How the states are linked:
CP: ξ>TG, σ>DD, ω>DS, τ>PB, ε>DP
QZ: ξ>MB, σ>ZF, ω>MH, τ>CT, ε>SJ
PQ: ξ>MG, σ>RF, ω>FD, τ>ZT, ε>NC
QH: ξ>LM, σ>RL, ω>DJ, τ>DL, ε>BH
MM: ξ>HB, σ>TB, ω>FT, τ>QJ, ε>ZB
ZD: ξ>GZ, σ>DL, ω>DM, τ>TN, ε>NS
MG: ξ>CQ, σ>LB, ω>PJ, τ>NG, ε>RC
DM: ξ>DQ, σ>FS, ω>TG, τ>TJ, ε>HM
LB: ξ>HR, σ>RM, ω>RR, τ>PJ, ε>PQ
FF: ξ>PB, σ>TR, ω>QF, τ>ZP, ε>BF
ZS: ξ>DN, σ>FJ, ω>RM, τ>LB, ε>JG
CT: ξ>BP, σ>MH, ω>CQ, τ>JG, ε>TH
GF: ξ>ZT, σ>SD, ω>GG, τ>GS, ε>RL
LD: ξ>QZ, σ>BP, ω>QL, τ>DH, ε>FJ
LL: ξ>JL, σ>HM, ω>FC, τ>HH, ε>CP
MB: ξ>FT, σ>TZ, ω>GT, τ>BP, ε>LH
TQ: ξ>SG, σ>QR, ω>GD, τ>TZ, ε>QJ
DN: ξ>CC, σ>SJ, ω>TH, τ>HR, ε>QL
ZC: ξ>DL, σ>DQ, ω>SB, τ>ZN, ε>JL
DS: ξ>HH, σ>BC, ω>SC, τ>HD, ε>FF
BR: ξ>TC, σ>JR, ω>FQ, τ>NC, ε>PJ
MZ: ξ>GD, σ>NR, ω>SJ, τ>DN, ε>BP
HD: ξ>CZ, σ>SC, ω>PN, τ>HZ, ε>ZP
DH: ξ>CT, σ>QL, ω>MG, τ>JR, ε>RM
FQ: ξ>PQ, σ>NG, ω>SD, τ>GF, ε>BN
RM: ξ>TH, σ>TC, ω>RC, τ>RR, ε>RF
QQ: ξ>GS, σ>BH, ω>JC, τ>NS, ε>DQ
TH: ξ>DG, σ>DH, ω>JR, τ>BR, ε>LB
MH: ξ>GT, σ>DN, ω>HR, τ>CQ, ε>DH
ZT: ξ>NG, σ>FD, ω>HC, τ>CJ, ε>TL
ML: ξ>PN, σ>HB, ω>LF, τ>JH, ε>QR
FP: ξ>QF, σ>HZ, ω>JQ, τ>QR, ε>TB
GT: ξ>MZ, σ>CC, ω>FJ, τ>ZS, ε>CT
TZ: ξ>GN, σ>GD, ω>CC, τ>GT, ε>QZ
MT: ξ>ZJ, σ>PB, ω>CN, τ>RQ, ε>SC
RC: ξ>JR, σ>PQ, ω>ZT, τ>GQ, ε>DT
PB: ξ>GB, σ>DS, ω>HD, τ>CN, ε>LG
ZP: ξ>CN, σ>QF, ω>BQ, τ>SG, ε>HB
CZ: ξ>BC, σ>GR, ω>BF, τ>HP, ε>CN
CN: ξ>TR, σ>HD, ω>HZ, τ>FP, ε>DR
SN: ξ>HM, σ>ZG, ω>DP, τ>BC, ε>GB
MD: ξ>JH, σ>QJ, ω>QZ, τ>LH, ε>MZ
BQ: ξ>HZ, σ>ML, ω>JH, τ>ZB, ε>TQ
FJ: ξ>SJ, σ>DG, ω>TC, τ>RM, ε>CQ
SC: ξ>GR, σ>LG, ω>DR, τ>PN, ε>QF
RQ: ξ>FF, σ>CN, ω>FP, τ>MJ, ε>PN
DJ: ξ>ZH, σ>QQ, ω>NS, τ>FS, ε>ZC
GD: ξ>ZB, σ>MD, ω>LH, τ>CC, ε>ZF
TG: ξ>FL, σ>LL, ω>HH, τ>GB, ε>PZ
FS: ξ>FZ, σ>NS, ω>LL, τ>TG, ε>ZN
HC: ξ>DC, σ>LM, ω>SL, τ>GZ, ε>GS
JL: ξ>JC, σ>TN, ω>ZG, τ>SN, ε>TG
FD: ξ>PJ, σ>DT, ω>LM, τ>HC, ε>GF
TN: ξ>ZC, σ>DM, ω>TJ, τ>ZG, ε>LL
TJ: ξ>SB, σ>TG, ω>GB, τ>ZJ, ε>FC
HM: ξ>TN, σ>ZN, ω>PZ, τ>FC, ε>DD
HZ: ξ>HP, σ>PN, ω>MM, τ>JQ, ε>SG
ZH: ξ>MS, σ>GS, ω>NQ, τ>FZ, ε>DL
MS: ξ>GF, σ>CJ, ω>BH, τ>QQ, ε>SL
GN: ξ>QR, σ>ZB, ω>NR, τ>MZ, ε>MB
JH: ξ>MM, σ>LF, ω>MB, τ>CM, ε>GD
TB: ξ>MJ, σ>SG, ω>GN, τ>FT, ε>JH
GQ: ξ>FQ, σ>ZT, ω>CJ, τ>MS, ε>LM
HB: ξ>DR, σ>MJ, ω>TQ, τ>LF, ε>JQ
PZ: ξ>TJ, σ>CP, ω>PB, τ>MT, ε>BC
LM: ξ>BN, σ>TL, ω>ZH, τ>SL, ε>GG
DG: ξ>LD, σ>CT, ω>JG, τ>TC, ε>HR
CJ: ξ>SD, σ>HC, ω>GZ, τ>BH, ε>ZH
LH: ξ>CM, σ>QZ, ω>CT, τ>DG, ε>DN
NR: ξ>MD, σ>CM, ω>LD, τ>SJ, ε>GT
GZ: ξ>QH, σ>SL, ω>DQ, τ>ZC, ε>NQ
SJ: ξ>LH, σ>LD, ω>DH, τ>TH, ε>ZS
PN: ξ>BF, σ>DR, ω>TB, τ>MM, ε>BQ
GR: ξ>DP, σ>MT, ω>RQ, τ>BF, ε>HD
DQ: ξ>DJ, σ>FZ, ω>FL, τ>SB, ε>TN
FT: ξ>TQ, σ>GN, ω>MZ, τ>ZF, ε>CM
CC: ξ>NR, σ>LH, ω>DG, τ>FJ, ε>MH
GS: ξ>CJ, σ>GG, ω>ZD, τ>NQ, ε>DJ
PJ: ξ>QS, σ>RR, ω>BN, τ>DC, ε>ZT
HP: ξ>SC, σ>BF, ω>HB, τ>ML, ε>FP
FL: ξ>NS, σ>JL, ω>SN, τ>DD, ε>TJ
TC: ξ>DH, σ>JG, ω>PQ, τ>RC, ε>QS
NC: ξ>RC, σ>FQ, ω>GF, τ>TL, ε>DC
BF: ξ>LG, σ>RQ, ω>MJ, τ>HB, ε>HZ
BN: ξ>NC, σ>GQ, ω>MS, τ>RL, ε>HC
QS: ξ>RM, σ>BR, ω>NC, τ>DT, ε>NG
TR: ξ>DS, σ>CZ, ω>HP, τ>QF, ε>RQ
ZB: ξ>JQ, σ>JH, ω>CM, τ>NR, ε>TZ
DD: ξ>LL, σ>SN, ω>BC, τ>DS, ε>ZJ
SG: ξ>FP, σ>BQ, ω>ZB, τ>GN, ε>LF
DR: ξ>RQ, σ>ZP, ω>SG, τ>TB, ε>ML
FC: ξ>ZG, σ>PZ, ω>MT, τ>GR, ε>DS
NQ: ξ>BH, σ>ZD, ω>TN, τ>JL, ε>FS
TL: ξ>GQ, σ>GF, ω>GS, τ>ZH, ε>QH
ZF: ξ>TZ, σ>MZ, ω>DN, τ>MH, ε>LD
SL: ξ>RL, σ>ZH, ω>FZ, τ>DQ, ε>ZD
JC: ξ>ZD, σ>ZC, ω>ZN, τ>HM, ε>FL
BP: ξ>ZF, σ>GT, ω>ZS, τ>QL, ε>DG
JQ: ξ>ML, σ>MM, ω>QJ, τ>MD, ε>GN
RL: ξ>TL, σ>MS, ω>QQ, τ>DJ, ε>GZ
LG: ξ>MT, σ>FF, ω>ZP, τ>DR, ε>HP
DT: ξ>RR, σ>NC, ω>TL, τ>LM, ε>SD
SD: ξ>FD, σ>DC, ω>QH, τ>GG, ε>MS
DL: ξ>SL, σ>DJ, ω>FS, τ>DM, ε>JC
GB: ξ>DD, σ>HH, ω>CZ, τ>TR, ε>MT
QR: ξ>BQ, σ>JQ, ω>MD, τ>GD, ε>FT
LF: ξ>TB, σ>TQ, ω>TZ, τ>MB, ε>MD
NG: ξ>RF, σ>PJ, ω>DC, τ>SD, ε>GQ
RR: ξ>BR, σ>RC, ω>GQ, τ>BN, ε>FD
HH: ξ>SN, σ>FC, ω>GR, τ>CZ, ε>PB
CM: ξ>QJ, σ>MB, ω>BP, τ>LD, ε>CC
JG: ξ>QL, σ>CQ, ω>RF, τ>PQ, ε>BR
QJ: ξ>LF, σ>FT, ω>ZF, τ>QZ, ε>NR
GG: ξ>HC, σ>QH, ω>DL, τ>ZD, ε>QQ
RF: ξ>LB, σ>QS, ω>DT, τ>FD, ε>FQ
NS: ξ>NQ, σ>JC, ω>HM, τ>LL, ε>SB
HR: ξ>FJ, σ>TH, ω>BR, τ>QS, ε>MG
JR: ξ>JG, σ>MG, ω>NG, τ>FQ, ε>RR
SB: ξ>FS, σ>FL, ω>DD, τ>CP, ε>ZG
FZ: ξ>QQ, σ>NQ, ω>JL, τ>FL, ε>DM
QF: ξ>HD, σ>HP, ω>ML, τ>BQ, ε>MJ
ZN: ξ>DM, σ>SB, ω>CP, τ>PZ, ε>SN
MJ: ξ>ZP, σ>FP, ω>QR, τ>TQ, ε>MM
DC: ξ>DT, σ>BN, ω>RL, τ>QH, ε>CJ
QL: ξ>MH, σ>ZS, ω>LB, τ>MG, ε>TC
BC: ξ>FC, σ>DP, ω>LG, τ>SC, ε>TR
BH: ξ>GG, σ>GZ, ω>ZC, τ>JC, ε>FZ
CQ: ξ>ZS, σ>HR, ω>QS, τ>RF, ε>JR
DP: ξ>PZ, σ>ZJ, ω>FF, τ>LG, ε>CZ
ZG: ξ>ZN, σ>TJ, ω>ZJ, τ>DP, ε>HH
ZJ: ξ>CP, σ>GB, ω>TR, τ>FF, ε>GR

The rows follow the links: the fewer symbols apart two states are, the more alike their rows tend to be.

Each row is also shifted at random along 10 hidden directions that mean nothing.

Rows with their states:
-196,12,-135,-108,241,164,-47,285,61,-3,301,244,290,-100,88,-202,481,4,-80,218,-93,-241,-3,154,-171,85,354,398,-197,-1,193,-104,-31,-30,230,400,182,238,-194,-286,-90: BN
-490,563,-45,105,-72,-45,-291,436,-18,-355,991,-397,-77,122,-137,223,-132,203,-346,237,582,-217,-404,-250,-373,-319,-227,-354,-91,-399,-57,-51,-234,424,-247,44,33,445,156,-261,176: CZ
-150,13,83,212,-335,-46,-419,-28,167,0,-303,250,-116,-57,278,329,-110,95,36,-557,-84,-195,63,-181,131,40,-100,239,446,283,-71,389,27,-675,-43,-411,40,192,-216,217,324: TB
-491,168,41,407,73,132,-212,-259,-146,-334,418,-239,-76,-96,414,236,394,-34,-128,-336,-216,137,-198,147,56,-208,-266,-276,-192,116,-54,-474,-126,379,-154,87,216,340,-148,-267,-74: GF
306,213,143,-633,208,104,52,349,68,-19,-14,203,141,317,-49,-64,89,-48,-202,154,-24,-98,22,104,-65,35,170,359,250,-192,82,284,5,-87,85,138,-10,257,-67,-210,-35: DN
179,-294,44,-14,519,-204,378,-564,-407,136,-524,-406,-103,149,30,-29,-236,-195,386,-73,-472,445,-379,205,160,-142,-271,-219,274,-145,-283,-392,197,549,-114,-79,-75,-201,348,-169,-311: ZH
469,-358,383,320,333,-145,542,-224,-64,21,-187,-162,96,138,211,-410,8,-48,261,264,-107,312,41,-166,135,48,-227,148,63,-32,-45,-227,77,44,141,-184,-257,-141,74,-110,44: ZF
-46,-123,226,-125,352,-25,-107,19,155,175,-216,-76,153,145,214,-260,-165,-45,34,-72,10,-129,-414,143,299,-157,-30,234,439,-56,-159,276,120,18,-265,-192,-14,145,-174,-179,-112: ZS
57,-331,291,143,-76,-73,171,234,-172,-8,75,-250,231,116,394,-615,-66,68,94,398,265,106,158,-262,13,18,-359,-74,103,-141,-405,-9,163,-17,207,-276,-278,-319,45,39,36: CM
177,-525,135,159,8,-125,-47,-123,205,256,-252,-68,42,-4,-161,-131,-515,64,262,39,443,-62,-493,-280,118,-104,-189,35,446,-39,-9,155,24,-276,-280,-442,-147,-278,-18,276,128: JQ
-692,-208,227,-1080,-155,130,75,538,-75,-8,-117,73,-84,323,44,-394,166,-12,-324,-419,-286,272,187,150,165,52,-69,-117,333,208,-118,460,105,79,-187,-334,-173,-439,-158,135,-147: HR
339,252,144,-732,-170,221,-183,62,-49,-42,-144,287,-117,273,167,216,270,-65,-388,-357,-316,152,192,167,149,56,12,62,142,206,30,214,-34,-72,-14,4,62,141,-73,-15,-7: CT
-19,284,120,25,487,-190,241,-211,-369,94,-339,-376,-167,181,302,16,119,160,77,152,-565,144,-25,-188,75,-56,-151,-19,3,120,-87,-14,87,541,187,-146,-258,377,498,-435,100: HP
-212,-13,101,563,388,-306,70,-340,-19,145,63,-332,-57,17,59,49,-291,66,234,109,196,-38,-606,-229,1,-245,-142,73,113,-153,-90,-150,9,224,-244,-116,-121,324,276,-343,188: FF
421,-235,-238,-289,398,-171,450,137,15,258,-231,388,90,-193,-193,-8,325,142,203,-74,-439,-39,120,-144,-193,267,498,558,148,383,296,183,241,-232,264,16,-41,51,130,-176,158: HH
506,-430,-315,335,443,-338,348,-227,-299,535,-617,265,316,-337,275,-490,228,146,669,296,-167,-346,-205,-146,-86,233,280,886,265,145,-215,18,374,-381,389,-42,-299,-196,283,-252,36: ZG
103,146,-322,-286,-176,15,209,72,-214,-6,-57,256,-86,-96,-264,-54,280,124,32,-48,-76,-4,61,-56,-214,143,166,70,15,84,165,27,38,-40,-6,-50,-236,-242,213,-70,-3: HM
23,-409,-102,-881,-15,328,-177,294,85,47,-726,400,358,2,-61,132,141,-241,-124,101,76,-383,435,215,-164,325,323,357,-191,-98,5,523,127,-318,556,477,77,-56,-245,293,-123: LB
-482,353,155,259,53,28,-169,-225,274,54,-101,220,-155,29,59,317,40,120,-55,-149,-167,-88,-42,-148,188,-6,111,300,147,264,342,133,-151,-329,-79,-151,76,513,-64,-119,263: TQ
542,661,4,-46,296,311,348,57,9,-454,-173,127,-6,137,-311,268,360,-110,17,-151,-729,370,200,201,-212,39,283,-319,203,-280,596,-120,155,420,-124,88,-13,687,22,-732,-107: LM
-165,-153,132,112,51,-14,352,-155,-89,284,-571,240,30,182,-10,-471,-97,-197,436,171,-655,392,389,230,230,219,196,175,264,-57,78,-238,154,-285,234,-48,-15,-304,-7,62,-206: NG
558,223,-274,240,225,-73,13,64,-66,-39,184,78,-61,-210,29,-146,447,122,119,-296,-359,-222,-247,157,-41,-30,240,297,-6,187,131,-64,-62,63,-150,27,-14,144,-79,-353,-59: FZ
220,268,156,180,43,43,92,-83,31,-80,574,-206,-125,59,-58,-246,141,274,-163,312,380,51,-452,-269,107,-195,-263,-126,-41,69,264,-248,-326,284,-375,-272,-235,-3,128,-169,72: JH
612,179,241,-454,54,145,227,142,137,35,-139,101,-31,329,-276,-224,-122,-95,-124,92,-158,294,31,138,142,-8,122,-138,236,-168,259,128,13,139,-233,-104,-108,5,5,-139,-118: DG
141,-255,-71,349,-176,132,-221,-71,-248,-48,155,-24,207,-124,419,-227,342,-124,73,188,68,-34,74,74,-110,4,-92,-43,-393,-97,-231,-453,-13,77,285,310,65,-68,-79,-66,-86: SD
179,227,-113,465,148,-26,81,-186,217,-156,329,-111,126,-100,-291,66,-293,-172,77,210,489,-134,-310,243,-48,-164,46,-59,-114,-487,-30,-193,-60,124,-282,309,115,74,-91,-147,-211: GG
-410,-42,-153,-375,157,-106,114,103,-242,18,230,-4,96,68,34,-163,119,-101,-65,94,161,-138,-122,228,-143,-5,11,304,-97,-181,-326,-76,-10,95,115,341,-5,-228,64,-42,-203: GS
-333,222,-274,100,375,-113,9,336,134,-15,182,187,16,-176,-126,-85,347,122,95,-246,-330,-411,-241,136,-132,11,462,542,76,115,256,202,-53,-101,-70,133,61,355,-195,-377,33: ZC
-886,82,10,284,98,85,-19,-32,321,-46,367,220,37,-120,-1,58,269,-113,-94,-148,-195,47,141,243,85,17,332,176,-292,189,312,-195,-113,-118,-29,314,354,279,-336,-106,-16: DC
100,135,169,-192,110,11,-140,427,193,187,-378,334,345,280,178,-274,-208,-129,73,228,-34,-300,138,135,2,113,318,571,506,-387,-159,506,251,-493,214,58,14,359,-182,-210,1: MH
-137,119,-80,-404,129,202,57,336,-155,-342,128,-133,167,130,-121,70,108,-95,-115,8,-7,50,-112,124,-306,-65,-38,-294,144,-401,-21,-19,134,402,-62,149,2,177,-6,-302,-191: HC
-227,-192,348,-800,381,10,416,41,36,-180,-99,-146,-157,331,-101,257,-31,-28,-220,-389,-343,480,-65,-42,121,-56,-261,-140,460,210,104,167,72,252,-214,-332,16,17,-23,13,-29: LH
662,-216,-86,100,-174,157,92,-362,267,94,235,215,-17,-204,-334,-109,-25,-92,0,30,305,143,-124,241,239,12,84,-53,-210,153,302,-372,-227,-172,-282,122,180,-510,-233,353,-254: FQ
348,-268,241,486,-39,83,168,-505,282,163,-440,166,13,-57,2,-237,28,-255,154,85,-90,145,287,200,354,111,185,125,-523,92,221,-159,-109,-160,69,227,-37,-145,-175,102,-41: CQ
160,62,-47,-55,-107,-130,-67,-327,-188,161,-35,37,-165,-88,281,171,224,121,-182,-142,100,-41,-11,-144,93,5,-72,165,-306,364,-187,65,-48,34,56,28,-152,-19,269,-8,194: RQ

From each start, follow one symbol. Which state do you reach?
Answer with the state's name.
start 31,-190,74,-61,-130,-166,92,59,96,131,-178,-194,-108,-6,-139,-13,-363,60,-12,38,103,101,224,-171,91,17,-55,-269,-94,110,-100,271,93,50,6,-194,-102,-263,129,296,106
ε -> ML
start 602,452,-66,7,-444,-137,90,119,-264,-17,510,249,-198,-88,343,-400,660,307,-296,-159,169,-106,198,-182,13,72,-48,358,-294,409,-180,110,-145,-184,-55,-166,-443,-270,178,-174,229
τ -> HB
start 280,112,-18,701,106,-29,299,-564,214,-141,160,208,-17,-215,-101,87,178,-210,126,-168,105,98,-98,260,90,-10,156,221,-339,-44,214,-382,-121,-112,-235,304,37,79,-156,-242,-66
ω -> BH
start -816,-332,340,-64,456,-84,307,-154,295,60,10,-108,98,179,-85,174,-210,-198,-80,384,89,133,209,-18,66,59,58,224,-418,-43,149,-96,-140,27,364,418,230,187,-71,167,73
ξ -> MB
start 225,65,-42,319,-254,269,-410,-413,312,38,-373,203,12,-146,3,508,-274,-194,72,-323,-285,167,171,295,286,18,131,-369,175,99,190,-118,103,-249,-137,24,498,223,-310,241,-163
σ -> NC
start 613,-483,36,-329,116,-87,244,178,71,169,-546,78,17,45,-302,-50,-219,42,221,38,-75,-11,70,-253,-99,175,106,130,224,50,154,349,113,-221,160,-238,-207,-217,74,235,159
ε -> QR
start 355,368,162,-66,-174,260,-336,198,137,-114,-192,9,95,166,143,-43,-77,-70,-168,-25,-75,-53,148,183,149,-55,1,-250,183,-222,-10,288,72,52,-107,-59,27,307,-189,-145,-89
ε -> RM
start 127,-252,16,-395,98,138,125,218,-199,-241,260,-196,141,56,-13,-445,255,11,-105,237,418,-180,-246,86,-60,-31,-321,58,-130,-189,-159,-82,-218,230,-8,61,-225,-490,-142,123,-276
τ -> FQ
start -15,90,213,-366,-236,48,99,150,-538,12,156,-153,-152,291,359,-523,389,251,-151,250,-141,331,50,-339,38,18,-432,-198,85,161,-129,-220,-93,275,89,-425,-440,-314,369,-98,87
ε -> TZ
start 79,237,-52,615,-186,-209,66,-235,-7,-96,463,179,-327,-283,294,193,469,213,-20,-673,-361,149,102,-138,93,5,1,188,-44,644,90,-212,-78,-304,-169,-269,42,123,-62,-112,291
ω -> TR
start -671,-228,107,421,110,-305,-127,19,152,157,-403,-141,22,54,36,283,-689,-43,380,-322,-162,82,-211,-198,-36,-132,-20,-124,730,-194,-228,267,405,-205,-182,-423,88,367,44,-90,231
ε -> SC
start 191,-67,-9,564,-194,-95,-347,142,89,73,-94,124,155,-120,253,-27,-74,62,183,323,304,-546,217,-240,-162,134,64,491,-218,-122,-118,173,-108,-584,490,158,-23,204,-111,190,292
ω -> JH
start -599,106,-220,670,-93,-219,-383,-143,-11,63,356,-9,14,-394,495,277,114,197,37,-185,58,-365,8,-109,15,-34,-27,265,-101,347,-313,-50,27,-306,161,29,292,241,-86,78,181
σ -> CP
start -811,-441,-179,-416,452,-253,254,-102,-2,187,450,-157,-153,-220,-153,261,169,203,-132,-192,-11,48,-327,-145,-12,-43,28,159,-216,607,110,-163,-127,256,-32,45,224,-191,106,199,57
ξ -> ZG
start 225,-384,181,15,374,13,184,-237,266,-6,111,-88,159,-125,84,123,69,16,-104,153,387,-70,-156,-140,89,-31,-109,214,-263,217,104,-8,-79,29,62,124,73,56,-118,86,56
ξ -> MD
start -440,-480,31,-229,254,-187,-95,162,-111,196,-302,-189,66,16,199,38,-102,57,87,201,-8,-281,97,-253,-120,103,-50,305,-188,112,-237,232,-7,-61,564,106,3,-11,110,273,178
ε -> MM
start -881,-117,-224,112,-467,-197,-137,167,-309,16,389,104,-122,-159,227,-394,310,149,38,-329,242,-183,-135,-83,-86,4,-162,231,-13,181,-382,-44,-93,-306,-120,-201,-238,-549,-10,142,91
τ -> DD
